Below are the code and all the weights of a small trained network. Each question names an input and a class and asks about switching units off, where a switched-off unit gives its printed mean instead of its output.

import numpy as np


def w(rows, s, z=0):
    codes = np.array(rows[::2]) - 128.0
    scale = np.full(codes.shape[1], s)
    scale[-1] = z or s
    return codes * scale


def norm(h):
    return h / np.sqrt((h * h).mean(-1, keepdims=True) + 1e-5)


def f(y):
    return np.maximum(y, 0)


def log_softmax(a):
    a = a - a.max(-1, keepdims=True)
    return a - np.log(np.exp(a).sum(-1, keepdims=True))


def net(x, mask):
    res = np.array(x, float).reshape(1, 6) / 4 @ E
    u = 0
    for l in range(2):
        y = f(norm(res) @ A[l][:, :-1].T + A[l][:, -1])
        res = res + np.where(mask[u : u + 15], y, B[l][:, -1]) @ B[l][:, :-1]
        u += 15
    return log_softmax(norm(res)[-1] @ U[:, :-1].T + U[:, -1])


A, B = {}, {}
E = w([
[61,152,88,230,150,186,145,119,101],'x0',
[149,176,127,54,176,132,132,187,100],'x1',
[175,119,216,220,122,127,254,128,163],'x2',
[185,134,84,164,180,88,174,90,167],'x3',
[177,70,109,139,185,155,93,147,153],'x4',
[47,44,199,115,197,81,122,236,140],'x5',
],0.0058)
A[0] = w([
[109,59,92,169,125,177,64,206,145,185],'0.n0',
[58,170,199,150,187,102,160,192,87,166],'0.n1',
[62,178,162,149,28,135,103,176,107,123],'0.n2',
[155,100,26,132,125,160,42,145,127,108],'0.n3',
[139,104,182,40,33,70,149,219,215,47],'0.n4',
[88,165,159,112,52,137,50,155,70,1],'0.n5',
[132,88,222,9,165,124,141,150,89,86],'0.n6',
[170,157,90,111,105,159,233,111,78,83],'0.n7',
[182,30,142,116,177,125,191,112,179,176],'0.n8',
[186,194,105,148,97,156,92,20,101,36],'0.n9',
[115,129,144,76,3,111,69,124,181,120],'0.n10',
[121,173,82,80,33,169,169,118,103,91],'0.n11',
[72,121,154,172,136,122,59,209,115,144],'0.n12',
[25,144,128,199,145,148,149,168,31,13],'0.n13',
[164,120,171,240,166,7,139,132,150,151],'0.n14',
],0.0072,0.0043)
B[0] = w([
[187,136,138,112,99,113,169,83,135,230],'0.n0',
[128,168,87,118,173,132,189,179,210,250],'0.n1',
[110,128,81,116,228,182,129,87,136,219],'0.n2',
[152,100,125,82,185,95,148,91,137,232],'0.n3',
[102,107,218,87,52,120,128,86,148,217],'0.n4',
[63,145,72,129,196,211,156,71,42,186],'0.n5',
[117,165,172,85,188,91,132,116,143,224],'0.n6',
[116,145,125,144,111,131,79,160,161,195],'0.n7',
[80,145,147,128,123,134,135,131,67,249],'0.n8',
[96,176,180,107,93,87,114,172,141,228],'0.n9',
[127,137,131,136,172,205,101,117,87,216],'0.n10',
[110,187,121,142,141,112,90,112,88,211],'0.n11',
[155,195,126,143,73,169,134,132,136,222],'0.n12',
[120,90,75,82,64,254,157,160,235,200],'0.n13',
[102,105,149,163,151,97,139,143,68,254],'0.n14',
],0.0085,0.0051)
A[1] = w([
[100,76,160,95,58,138,103,105,142,32],'1.n0',
[120,109,120,117,128,55,117,106,70,214],'1.n1',
[194,211,100,159,59,104,96,158,115,11],'1.n2',
[131,135,146,81,148,172,129,73,157,87],'1.n3',
[109,139,106,190,90,173,139,143,63,114],'1.n4',
[116,52,115,203,118,119,200,124,76,26],'1.n5',
[163,212,136,168,111,101,113,126,141,66],'1.n6',
[139,134,150,89,104,162,122,82,105,58],'1.n7',
[141,80,145,255,138,109,157,89,131,105],'1.n8',
[182,79,124,185,145,204,185,138,184,173],'1.n9',
[145,96,71,68,166,109,111,141,47,100],'1.n10',
[120,171,147,86,143,105,72,122,231,168],'1.n11',
[105,86,128,221,108,96,133,143,113,4],'1.n12',
[97,80,50,140,79,180,151,199,234,38],'1.n13',
[206,63,69,83,156,106,117,100,136,102],'1.n14',
],0.0096,0.0026)
B[1] = w([
[204,92,132,179,218,187,90,107,88,147],'1.n0',
[166,150,114,125,130,203,140,208,158,212],'1.n1',
[164,229,177,160,27,192,48,182,50,184],'1.n2',
[140,96,115,167,126,66,101,104,118,243],'1.n3',
[172,119,124,53,176,75,104,151,172,202],'1.n4',
[72,80,64,122,108,47,85,131,131,200],'1.n5',
[76,145,167,118,59,172,62,204,93,193],'1.n6',
[113,68,68,175,147,115,115,96,71,197],'1.n7',
[93,65,51,146,91,86,120,156,49,220],'1.n8',
[100,95,105,109,60,126,121,75,153,237],'1.n9',
[157,162,96,159,184,134,118,103,254,214],'1.n10',
[159,104,172,221,91,121,187,182,116,254],'1.n11',
[41,57,102,130,177,75,159,193,92,175],'1.n12',
[142,117,68,75,46,192,243,111,198,228],'1.n13',
[189,142,103,183,88,61,83,152,154,196],'1.n14',
],0.0082,0.0054)
U = w([
[162,52,216,112,157,136,93,51,69,104],'0',
[147,202,140,151,56,145,58,161,55,129],'1',
[61,43,99,146,91,68,155,167,72,126],'2',
[176,64,96,141,37,112,130,45,126,2],'3',
[248,141,101,142,155,80,87,129,209,113],'4',
[133,136,246,87,162,94,213,168,143,123],'5',
[102,115,77,88,91,183,221,131,208,174],'6',
[108,175,81,81,191,166,86,45,91,154],'7',
],0.016,0.0058)

Each question gives the input, the list of numbers given to net, and the class t.
The units are the neurons (one row each of A and B). Each row of codes is followed by its name. A weight is (code - 128) times the scale printed after its matrix; where a second scale follows, it is the last column's (A, B and U).
mask holds one flag per neuron, layer by layer. A switched-off neuron (its flag False) gives its mean, the last column of its row in B, instead of its output. The means were averaged over made-up inputs and are rounded, as every weight is.
A unit's drop is (log p(t) with every unit on - log p(t) with that unit switched off) / (log p(t) with every unit on - log p(t) with every unit switched off).
The circuit of an input: a set's keep is (log p(t) with only the set's units on - log p(t) with every unit switched off) / (log p(t) with every unit on - log p(t) with every unit switched off). Starting from the 12 units with the biggest drops (on a tie, the unit counted first), units are removed one at a time, each time the one whose removal leaves the highest keep (on an exact tie, the one counted first), for as long as the keep stays at least 0.8.
units of the circuit, in order: the units of the circuit, biggest drop first
most important unit: the unit with the biggest drop
k most important neurons: the k neurons with the biggest drops, biggest first
k most important neurons of layer l: the k neurons of layer l with the biggest drops, biggest first
drop of u: that unit's drop, to one decimal
input [-3,2,-2,2,-5,0], class 7: units of the circuit, in order	[0.n10]
input [2,-1,4,-2,0,-2], class 2: 2 most important neurons	[0.n14, 0.n1]
input [-2,-4,-5,7,-4,5], class 4: units of the circuit, in order	[1.n13, 1.n8]
input [-7,-7,-8,8,-1,-7], class 1: units of the circuit, in order	[0.n9, 1.n2]
input [-7,0,0,-6,5,4], class 0: units of the circuit, in order	[0.n4, 1.n0]
input [-1,-2,-7,5,-7,7], class 6: 3 most important neurons	[0.n1, 0.n14, 0.n11]
input [6,-7,4,-8,2,-7], class 1: units of the circuit, in order	[0.n9, 1.n6]
input [-2,-3,-7,6,-7,-1], class 1: 3 most important neurons of layer 0	[0.n9, 0.n2, 0.n11]
input [-5,-1,-5,-7,7,2], class 0: 2 most important neurons	[0.n4, 0.n1]
input [-6,-2,1,-8,1,-5], class 7: 2 most important neurons	[0.n5, 0.n10]
input [2,-4,4,4,-8,-3], class 2: 2 most important neurons of layer 1	[1.n12, 1.n8]
input [-5,1,-7,-3,5,7], class 5: 4 most important neurons	[0.n6, 0.n4, 1.n11, 0.n2]
input [-8,5,-1,-6,-8,-5], class 7: units of the circuit, in order	[0.n5, 0.n2]
input [-4,0,-6,1,-3,-2], class 7: units of the circuit, in order	[0.n10]
input [0,-4,3,6,-4,-4], class 1: 2 most important neurons of layer 0	[0.n9, 0.n7]
input [-8,-2,3,4,1,-1], class 0: 3 most important neurons	[0.n4, 0.n1, 1.n0]
input [6,-2,-6,-8,-8,2], class 6: 3 most important neurons	[0.n13, 1.n13, 0.n1]
input [2,1,5,3,0,-4], class 1: 3 most important neurons	[1.n2, 0.n7, 0.n9]
input [1,-8,-4,-4,4,1], class 3: 2 most important neurons of layer 0	[0.n0, 0.n12]
input [-6,8,-6,-7,-8,3], class 7: most important unit	0.n5
input [-7,-7,5,-7,4,-7], class 1: 2 most important neurons of layer 0	[0.n9, 0.n3]
input [7,-6,-1,7,-8,6], class 6: drop of 0.n13	1.3
input [-1,-1,0,-3,-4,2], class 7: drop of 0.n10	0.3
input [-5,1,-2,-2,-4,-4], class 7: drop of 0.n10	0.9
